(in the rows, 128 means zero)
Known rows:
dure: [129 129 133 131 125 131 133 130 129 136 133 137 117 114 113 117 127 133
 135 142 120 112 121 128 151 124]
ridil: [135 118 134 126 116 129 109 121 138 137 133 145 123  97 123 127 143 133
 135 142 115 111 124 131 146 131]
seger: [128 122 146 138 125 115 125 117 104 123 156 109 147 130  80 146 122 119
 125 121 158 152 145 148 115 111]
bustu: [140 110 145 139 142 135 178  83  93 113 166 101 158 151  87 141 124 105
 100 116 138 151 123 144 125 154]
paplas: [132 121 139 135 119 122 108 133 128 132 130 143 122  99 119 129 137 125
 140 134 113 113 125 126 143 118]
matun: [136 136 105 144 157 100 100 146  89 135 137 127 162 127 123 143 133 138
 121 145 169 156 141 120 135  59]
pazede: [131 135 126 124 140 138 142 127 134 128 132 128 107 127 117 105 111 135
 128 141 119 116 125 133 160 128]
kebra: [117 119 106 160 148 114 132 152  89 120 132 120 167 133 131 129 153 139
 135 135 188 128 144 108 109 104]
sidrom: [119 130 153 128  99 120 110 128 131 123 138 124 124 126 108 128 143 129
 150 122 141 134 152 144 104 144]
kleren: [113 137 105 134 145 129 159 149 126 116 122 119 142 151 148 128 130 131
 128 117 144 123 119 111 104 125]
skelur: [135 102 110 127 133 152  63 100 141 158 137 147 140 122 133  83  78 149
 109 137 139  86 112 124 116 181]
giklaklek: [129 108 138 137 126 144 175  98 120 116 144 124 143 136 125 141 145  97
 115 100 110 110  98 122 102 184]
brovutu: [144 160 140 121 114 147 115 119  86  85 143 133 153 108 199 130 171 105
 102 118 134  75 132 146 129 143]
skitre: [136 115 153 136 115 133 130 109 125 122 145 122 140 128  99 127 125 132
 117 127 128 137 135 142 133 142]
gronor: [132 123 124 130 127 132 126 126 143 135 123 136 120 116 124 116 123 137
 125 134 113 116 128 137 151 129]
fluzom: [134 129 109 133 145 105 116 140 101 135 129 133 153 124 141 153 115 129
 106 147 141 158 113 125 122  81]
stakle: [102 141  91 127 152 122 161 159 112 121 110 126 131 147 169 125 130 125
 144 124 162 115 133  95 118 128]
briska: [125 135  99 148 163 110 126 140  91 124 145 115 159 140 117 135 115 141
 114 140 170 153 148 117 141  78]
flobun: [131 111 200 124  97 151 199  85 117 106 152  96 134 166  84 126 113 116
  91 103 115 161 114 159  74 188]
trosa: [124 131 129 127 133 119 172 146 116 118 118 119 142 159 140 141 118 133
 107 131 142 159 112 123  89 119]

Facts:
bipam	χ	kitim; bipam	χ	gretis; bogrom	χ	zadesom; botrem	χ	gritrar; brapas	χ	bifegrum; briska	χ	nogro
briska	χ	tiplen; britre	χ	tiplen; broflus	χ	gaven; brovutu	χ	zesto; brudre	χ	greskol; brudre	χ	droskim
brudre	χ	flobel; brugris	χ	rutun; brugris	χ	meklel; dadrek	χ	trosa; dadruk	χ	vige; dadruk	χ	defol
daklo	χ	megikir; daskek	χ	gaven; daskek	χ	tosugrim; daskek	χ	kepa; daskek	χ	motin; degrol	χ	makli
ditek	χ	degrol; ditek	χ	droskim; droskim	χ	nostubren; drulis	χ	degrol; drulis	χ	nebres; drulis	χ	zikupi
drulis	χ	flobun; farur	χ	dadrek; farur	χ	plosor; feba	χ	tosugrim; feba	χ	pluskil; fladrim	χ	bretritran
fladrim	χ	vustopo; fladrim	χ	bifegrum; flaflesim	χ	flegogrem; flaflesim	χ	grala; flegogrem	χ	limoplo; flegogrem	χ	dribe
flegrisim	χ	motin; flobel	χ	sagin; flobel	χ	genan; flokom	χ	flobun; fluzom	χ	meklel; gaven	χ	trosa
genan	χ	plabi; grabes	χ	makli; grala	χ	gritrar; grala	χ	trosa; gravon	χ	giklaklek; gravon	χ	plizim
gravon	χ	ziflo; greskol	χ	plabi; gresole	χ	flobel; gretis	χ	drulis; gretis	χ	klozezu; grubiplim	χ	basu
gruvu	χ	rutun; gusta	χ	defol; kebra	χ	nogro; kebra	χ	tosugrim; kebra	χ	bustu; kebra	χ	klezus
kevuk	χ	flobun; kila	χ	dribe; kila	χ	zadesom; kila	χ	drulis; kitim	χ	gaven; kitim	χ	degrol
kitim	χ	tregis; klaflanok	χ	nebres; klaflanok	χ	flobun; kleren	χ	greskol; klezus	χ	greskol; klisok	χ	kegro
klisok	χ	lifur; klostipor	χ	kevuk; klostipor	χ	broflus; klozezu	χ	flobel; kobravos	χ	grabe; kubo	χ	motin
ledresis	χ	bifegrum; limoplo	χ	flobun; logun	χ	plevam; logun	χ	giklaklek; logun	χ	plabi; loso	χ	gusta
loso	χ	droskim; loso	χ	giklaklek; loso	χ	zesto; makli	χ	meklel; matun	χ	tiplen; matun	χ	meklel
matun	χ	plusas; medromam	χ	nogro; megikir	χ	flobun; mekes	χ	rorol; mekes	χ	meklel; mobrekal	χ	brovutu
mobrekal	χ	vaskil; mobrekal	χ	putrik; motin	χ	flobun; nama	χ	broflus; nebres	χ	plabi; nogro	χ	meklel
nostubren	χ	bifegrum; numos	χ	skitre; plabi	χ	flobun; plaskur	χ	seger; plaskur	χ	flobun; plaskur	χ	numos
pletrur	χ	pumi; pletrur	χ	zadesom; pletrur	χ	drulis; pletrur	χ	pluskil; plevam	χ	megikir; plevam	χ	flobun
plidu	χ	droskim; pligral	χ	sidrom; pligral	χ	flobun; pligral	χ	bririm; plipugri	χ	stori; plizim	χ	klezus
plizos	χ	tosugrim; plizos	χ	riklel; plizos	χ	tridel; ploplok	χ	limoplo; ploplok	χ	feba; plosor	χ	zikupi
plosor	χ	bustu; plosor	χ	flobun; plosor	χ	klizek; plovan	χ	limoplo; plovan	χ	zadesom; plovan	χ	drulis
plusas	χ	stozal; pluskil	χ	zikupi; pugis	χ	brudrime; pugis	χ	klezus; pugis	χ	defol; pumi	χ	nebres
pumi	χ	gritrar; rorol	χ	gritrar; rorol	χ	vustopo; rugrul	χ	daklo; rugrul	χ	droskim; rugrul	χ	brudrime
rugrul	χ	loso; rutun	χ	grabes; seflu	χ	gretis; seger	χ	limoplo; sidrom	χ	pluskil; sitrik	χ	droskim
sitrik	χ	bifegrum; sogril	χ	plaskur; sogril	χ	stori; sostanu	χ	basu; sostanu	χ	nama; sosto	χ	sitrik
stakle	χ	nebres; stakle	χ	droskim; stakle	χ	plizim; stori	χ	daklo; stori	χ	kobravos; stori	χ	meklel
stozal	χ	tiplen; supo	χ	pugis; tiplen	χ	bustu; tiplen	χ	seger; tiplen	χ	lifur; tosugrim	χ	flobun
trastun	χ	grubiplim; trastun	χ	rutun; tregis	χ	degrol; tridel	χ	brapas; trosa	χ	greskol; trosa	χ	nebres
trosa	χ	megikir; trosa	χ	meklel; vaskil	χ	bustu; vaskil	χ	rugrul; vige	χ	sagin; vige	χ	drulis
vivoru	χ	klisok; zadesom	χ	lifur; zadesom	χ	grabe; zeme	χ	trare; zesto	χ	genan; ziflo	χ	farur
bipam	δ	grabes; bogrom	δ	plizos; brabruk	δ	bipam; braklager	δ	brovutu; bretritran	δ	medromam; bririm	δ	defol
briska	δ	feba; brudrime	δ	bririm; brugris	δ	flosko; bustu	δ	raskes; dadrek	δ	drulis; dadruk	δ	skelur
daklo	δ	rorol; daskek	δ	ziflo; defol	δ	flegrisim; degrol	δ	kepa; ditek	δ	nebres; dregek	δ	paplas
dribe	δ	mobrekal; droflen	δ	plipugri; dronedim	δ	loso; drulis	δ	somos; dure	δ	pligral; duvon	δ	grabe
farur	δ	vivoru; fevi	δ	kobravos; fladrim	δ	kila; flaflesim	δ	suflubran; flafor	δ	tridel; fledrumik	δ	dregek
flegrisim	δ	logun; fleskos	δ	bepli; flobun	δ	sogrin; flokom	δ	daskek; flosko	δ	vesasek; flusto	δ	fleskos
gaven	δ	klaro; gebros	δ	ruflak; genan	δ	pluskil; giklaklek	δ	trutrukla; grabe	δ	nane; grabes	δ	gravon
grala	δ	kubo; gravon	δ	degrol; gretis	δ	plovan; grubiplim	δ	fevi; gruvu	δ	nomulir; gudu	δ	trare
gusta	δ	mekes; kebra	δ	giklaklek; kepa	δ	rumukim; klaflanok	δ	grubiplim; kleren	δ	daklo; klizek	δ	zedra
klostipor	δ	ridil; klozezu	δ	bretritran; klugrugim	δ	flokom; kobravos	δ	flobel; kubo	δ	madros; ledresis	δ	gritrar
loso	δ	dure; madros	δ	flaflesim; megikir	δ	fledrumik; mekes	δ	raron; mobrekal	δ	pumi; motin	δ	gebros
mubri	δ	seger; nama	δ	braklager; nebres	δ	farur; nogro	δ	pletrur; nomulir	δ	duvon; pazede	δ	sogril
plabi	δ	trisas; plaskur	δ	plubor; plasol	δ	grala; pletrur	δ	brugris; plizos	δ	rova; ploge	δ	bruflum
plovan	δ	sitrik; pluskil	δ	tregis; pugis	δ	plosor; putrik	δ	nizal; renom	δ	vazi; ridur	δ	plevam
rifo	δ	stozal; rufadus	δ	seflu; ruflak	δ	vustopo; rugrul	δ	stori; rumukim	δ	rutun; seflu	δ	klizek
seger	δ	vugrok; skelur	δ	fladrim; skofloplis	δ	kebra; sobeflok	δ	plusas; sogril	δ	britre; sogrin	δ	gaven
stakle	δ	vige; steple	δ	supo; stori	δ	droflen; stozal	δ	biflu; stula	δ	teflan; stuzer	δ	sagin
suflubran	δ	pugis; supo	δ	nostubren; teflan	δ	klostipor; tipasa	δ	rugrul; tiplen	δ	zeme; tregis	δ	dadruk
tridel	δ	brudrime; trisas	δ	sidrom; trosa	δ	plizim; vaskil	δ	kegro; vesasek	δ	flafor; vige	δ	renom
vigres	δ	vaklu; vugrok	δ	gudu; vustopo	δ	ploge; zabrubre	δ	dronedim; zedra	δ	nama; zeme	δ	tipasa
zikupi	δ	vigres

Rows:
No name comes twice in this set of rows, the named rows included.
[127 119 139 139 124 125 120 126 120 122 140 120 135 129 100 126 130 139
 125 130 146 140 144 142 121 125] => numos
[122 114 142 142 116 122 131 142 123 114 127 124 160 135 124 132 166 129
 142 120 153 130 137 128  85 141] => plevam
[160  96 161 118 128 127 154  79  98 145 147 123 149 142 115 180  98  93
  75 129  98 182  76 145 114 123] => meklel
[117 125  84 118 134 156 128 110 144 133 142 134 155 155 156  96  86 126
 107  99 146  82  92 115  78 193] => genan
[105 161  89 111 121 120 128 146 149 125 131 129 124 134 134 137 132 112
 147 100 128 109 118 127 106 126] => vige
[123 121 129 139 125 124 143 140 113 118 139 124 155 136 126 130 144 131
 134 121 148 130 128 121 107 136] => farur
[123 127 117 145 141 112 116 145 104 126 138 122 150 127 117 133 132 133
 133 135 167 140 141 125 120  92] => sogril
[107 134  87 108 121 121  14 134 153 156 136 147 136 125 135 111  85 137
 149 121 182 106 147 127  70 123] => kila
[124 199 137  93  98 141 110 169 122  96 127 132 119 134 198 110 136 124
 118 116 124  95 137 159 117 102] => seflu
[107 131 142 141 108 108 100 173 124 124 129 127 130 124 115 115 166 149
 161 129 166 122 159 127  94 118] => pligral
[121 140 120 110 117 112 128 168 149 130 107 141 124 134 149 127 123 132
 136 132 119 128 105 123 101 104] => kitim
[111 147  90 112 148 122 152 162 129 139 108 131 118 145 166 132 119 120
 133 135 140 123 109 103 116 119] => ditek
[119 123 135 121 122 144 188 118 124 105 136 113 143 159 127 134 130 114
 119  98 120 132 113 130  92 165] => plabi

The same objects again, as new rows of numbers:
Known rows:
fevi: [161 108 146 119 152 123 116 111 130 107 122 147 135 137 124 145 122 140
 106 104 114 133 118 144 113 124]
defol: [ 64 111 111  92 176  74  22 143  95  87 124 160 133  76 110  15 163 175
 124 147  57  93 146 185 136 162]
sogril: [118 123 112  97 138 142 160 137 135 141  93 104 116 133 174 111 145  87
 125 136 166 134 120 104 142 123]
biflu: [150 126 153 121 148 112 113  98 136 119 123 153 128 157 119 139 120 162
 149 122 130 150 122 122 101 136]
rova: [137 116 155 129 150 108 132  99 123 104 119 152 148 166 104 138 108 163
 126 129 126 137 116 131 116 138]
gritrar: [115 167 124 169 149 121 105 129 149 117 127 103 141  83  76 115 122 182
 187 145  91 112  97 132 145 151]
klaro: [144 110 166 124 145 112 119 104 129 115 111 138 119 171 104 150 109 172
 127 127 113 140 135 123 110 142]
genan: [126 149  94 150  95 126 117 142 110 165 191 151 129  96 154 126 118 120
 111 117 116 119 157 142 127 137]
makli: [129 146 138 149 133 164 131 144 146 140 119  75 141  98 104 111 148 103
 204 144 154 133  87 121 121 100]
bepli: [140 105 165 122 142 116 113 109 126 108 104 137 121 166 101 146 110 169
 127 125 115 146 139 125 105 134]
tregis: [111 133 126 148 113 161 146 139 136 134 123 105 156 124 111 129 119 104
 162 154 148 121 102 125 144 119]
klaflanok: [117 124  97  97 103 133 153 150 121 154 139 127 114 120 199 122 136  91
  85 126 151 125 143 119 157 133]
seger: [137 158 101 129 127 120 139 145 105 166 148 108 139 114 158 107 112 133
 165 129 136 134 129 118 111 128]
numos: [131 119 122 120 125 114 121 137 109 133 129 112 128 145 136 129 106 140
 127 133 123 122 155 117 115 128]
klizek: [129 142 102 147 113 115 112 156 110 149 146 104 127 120 137 124  91 151
 154 131 108 119 154 130 119 135]
mekes: [108 115 155 119 108 187 167 127 155 131  98  88 137 133 121 122 154  74
 147 163 192 135  95 111 160 111]
tiplen: [147 119  95 135 142 153 130 163 119 147 143  91 144  98 155 112 127  93
 154 111 136 121 113 129 131 109]
tosugrim: [121 158  90 139 128 101 113 148 118 141 144 113 142  95 131 104 118 163
 149 129 100 106 137 132 140 147]
farur: [111 139 106 115 125 120 147 142 133 139 125 118 118 118 164 115 136 122
 117 134 135 122 123 112 148 141]
britre: [120 144 120 106 153 124 159 137 142 146  78 100 120 137 163 110 133 131
 154 138 156 146 109  92 143 137]

Rows:
No name comes twice in this set of rows, the named rows included.
[151 112 120 114 132 156 151 156 121 159 137 100 134 117 154 119 131  65
 161 121 165 139 121 116 107  95] => bogrom
[141 108 150 141 129 152 123 134 137 128 120  92 130 141 104 139 126 110
 154 133 131 128 126 120 118 101] => grubiplim
[105 138  98 122  82 140 145 144 110 140 156 146 136 129 162 134 126  80
  81 137 155 119 144 127 147 128] => kleren
[134 105 150 111 146 169 155 129 153 126  86 102 121 132 134 130 162  80
 142 127 169 139  88 111 140 109] => trastun
[ 71 150 112  90 167  74  49 139 101  77 122 149 124  79 110  43 178 164
 117 136  61  96 148 158 141 156] => brudrime
[ 85 176 115 147  97 103 137 119 129 127 133 139 142 130 116 115 100 169
 125 156 124 126 135 117 152 153] => plizim
[117 213 105  72 104 100 220 118  60  71  82  90  92 137 126  91 178  98
  52 105 161 123 141  38 107  60] => pletrur
[135 164  58 178 130  87  81 172  86 137 191 112 168  56 113 104  88 171
 168 105  67  90 140 170 120 130] => flobun
[137 161 131 166 117 170 120 137 139 149 131  98 142  91 116 102 122 124
 214 138 127 120 110 133 123 130] => degrol
[149  86 139 119 133 179 137 144 150 128 111  84 127 115 135 135 160  46
 139 126 154 126  88 136 135  97] => gruvu
[146 125 119 135 141 112 111 141 103 133 138 115 123 137 117 126  89 157
 145 121 106 120 146 135 103 124] => skitre

Now the same objects, written a new way:
Known rows:
nama: [142 164 115 129 150 116 107 114 127 148 131 129 104 154 115  98 113 118
  98 136 152 129 125 146 147 167  97]
nebres: [ 55  94 164 139 106  79  82 171 147 126 133 127 141 147  64 127 112 133
  85  78 190 124 112 160 109 135 162]
grubiplim: [145 125 129 102 128 126 125 139 119 132 130 123 118 126 114 119 128 125
 119 136 128 134 127 131 129 132 114]
flusto: [131 115 138 119 145 143 118 131 142 119 125 123 122 132 140 120 131 136
 127 115 116 139 127 110 139 112 123]
klaflanok: [123 157 125 115 133  87  73 113 122 138 137 113 186 200 107 157 131 115
 153 128 167 102  97  84 126 110 186]
gusta: [133 121 128 101 121 132 119 139 118 137 130 126 113 123 111 121 123 126
 112 134 127 146 123 130 125 131 118]
ridur: [128 113 137 118 142 144 117 132 140 120 126 124 121 133 142 120 131 135
 128 116 114 136 127 115 139 113 128]
plaskur: [138 148 114 112 128 104 109 106 120 141 143 117 158 176 117 152 141 115
 148 151 162 100  97  58 134 101 159]
sobeflok: [130 116 137 121 143 143 119 131 141 120 125 122 121 136 142 121 131 137
 128 115 113 138 127 111 141 114 126]
drulis: [159 186 102  36 134 113  53 127 104 143 130 127 175 182 109 157 113 111
 129 155 108 151 117 109 116 136 187]
pluskil: [169 133  91 103 123 129 119 151 120 123 127 121 115 140 101 133 117 110
 111 152  94 179 133 125 140 123 122]
seger: [162 132 114  84 125 117 133 133 115 135 143 125 109 114 111 125 136 118
 110 164 127 119 129  92 141 116 104]
feba: [139 153 103 115 114 111 145 125 116 130 134 145 126 102 124 139 125 117
 117 156 117 120 149 135 129 143 125]
raskes: [118 127 126 144 130 129 137 116 145 116 122 144 132 116 152 136 131 138
 130 118 115 124 145 128 136 123 134]
medromam: [123 125 117 159 114 123 170 122 135 128 131 135 121 105 123 136 131 124
 130 152 145 101 132 138 111 144 104]
kitim: [148 184 104  91 124 124 109 133  98 134 115 143 153 118 130 139 105 116
 131 146  78 153 159 195 108 174 152]
kevuk: [126 182 102 142 121  81  92  77 125 140 140 132 206 209 127 187 143 115
 179 145 172  77  94  52 128 104 210]
makli: [122 134 124 174 136 179 184 132 159 124 107  99 150 155 141 143 119 123
 187 189 157  96 107 198  21 215  86]
greskol: [ 22  83 161 183  82  72 111 164 163 122 131 151 134 120  64 140 110 140
  76  72 215 112 127 174  99 143 162]
ploplok: [142 149 105 119 114 115 145 121 119 130 135 145 126 105 125 139 128 120
 117 155 123 116 147 125 129 139 121]

Rows:
No name comes twice in this set of rows, the named rows included.
[118 138 113 141 108 124 135 121 125 138 126 150 117 116 118 134 120 131
 111 132 145 126 135 152 118 150 121] => brovutu
[128 120 136 120 148 142 114 122 144 125 125 125 114 143 142 114 130 137
 124 115 125 138 125 115 146 118 121] => rufadus
[113 141 113 153 116 130 150 131 126 132 127 136 132 101 127 136 120 127
 135 147 134 109 142 148 112 139 126] => plipugri
[124 109 140 114 140 145 113 132 143 122 124 127 119 134 136 119 129 140
 124 110 118 143 127 119 138 112 127] => giklaklek
[124 118 116 141 130 129 151 123 148 114 128 147 116 101 148 133 135 137
 120 129 119 117 146 113 144 118 122] => lifur
[133 114 130 117 121 121 144 141 126 133 139 119 109 118 106 119 131 121
 112 147 149 115 119 113 126 124  98] => kebra
[141  89 124 143 113 112 196 136 135 131 155 121  69  83 101 112 147 119
  98 172 171  88 119  75 142 107  52] => stozal
[135 147 152 162 169  48 144 174  91 105 134 112 184 107 109  88 121  90
 145 102 109 106 154 182 138 185 142] => grala
[125 140 114 131 112 137 145 115 120 129 123 134 127 121 129 138 121 126
 120 153 123 127 143 153  96 159 131] => rutun
[147 125 124  99 129 129 132 140 122 132 132 122 111 122 117 120 129 125
 119 145 128 129 129 126 123 130 107] => kobravos
[136 169 143 147 158  65 126 167  97 110 130 104 172 125 109 102 116  96
 136 115  98 103 170 205 135 169 128] => gaven
[125 122 126 131 128 128 135 123 146 116 121 143 132 119 150 138 140 142
 139 119 118 113 145 135 135 124 126] => bruflum
[129 138 119 155 106 125 147 114 107 139 125 142 126 107 128 135 128 127
 135 129 133 128 130 153 125 139 128] => sosto
[102 126 122 138 152 158 109 153 133 129 127 119 132  99 141 119 119 141
 135 124 120 121 140 107 141  90 142] => droflen

The same objects again, as new rows of numbers:
Known rows:
fladrim: [201 125 170  98 175 112 104  88 177 199 128 133 128]
tregis: [251 116 147  74 179  95  98 121 168  92 113 155 212]
kila: [146 140 159 150 138 138  76 168 163 107 129 150 148]
limoplo: [108 122 117 159 106 142 102 131 122  98 128 128 110]
trosa: [127 100 143 101 108 121 103 110 108 121 153 143 132]
seflu: [132 164 151  88 147 152  98 135 131  48 105 119 124]
grala: [124 107 160  95  72 103 113 118 112 136 136 192 132]
plevam: [113 108 146 140  94 144 104 113 118 123 159 138 106]
makli: [133  60 126 171 134 129 111 109 132 116 142 168 145]
supo: [128 149 128 112 106 118 160 138 126 151 139 125 123]
brugris: [116 131 152  82 116 112 129 148  86 123 144 173 163]
pligral: [115 135 160 126 101 151  91 140 125 121 152 139 112]
feba: [109 124 146 143  99 148  87 130 128 117 142 131  99]
zedra: [102 187 122  95 136 175 135 104 138  50  79 108  65]
mubri: [137 153 119 117 149 130 145 141 132 131 109 114 143]
fledrumik: [136 155 121 118 144 124 142 143 135 116 104 112 141]
vazi: [126 125 126 165 140 143 139 128 144 133 121 125 127]
droflen: [125 117  95 136 184  99 129 148 154 149  95 119 104]
teflan: [139 153 116 114 146 125 145 142 135 124 103 108 140]
tipasa: [121 100  77 135 199  85 127 147 162 164  89 120  87]

Rows:
No name comes twice in this set of rows, the named rows included.
[ 86 174 105  91  91 165 122 107 110  41  99  99  57] => klizek
[106 119  97 123  86 111 146 123 101 135 129 141 115] => nogro
[129  79 117 176 144 131 103  87 144 118 126 134 111] => gritrar
[146 132 138 113 148 120  86 145 116  81 129 130 154] => drulis
[123 139 164  86 105 135 107 125 110 164 141 121  90] => plizos
[113 135 185  69  18  92 114 135  95 139 131 238 129] => flaflesim
[112 166 108  93 119 100 161 114 105 115 127 113 127] => defol
[139  72 122 163 151 135 133 102 126 102 127 157 160] => basu
[152 133 112 116 171 148  77 109  84 174 145  62 145] => kepa
[158 128 146 102 169 118  99 144 130  81 125 127 174] => gretis

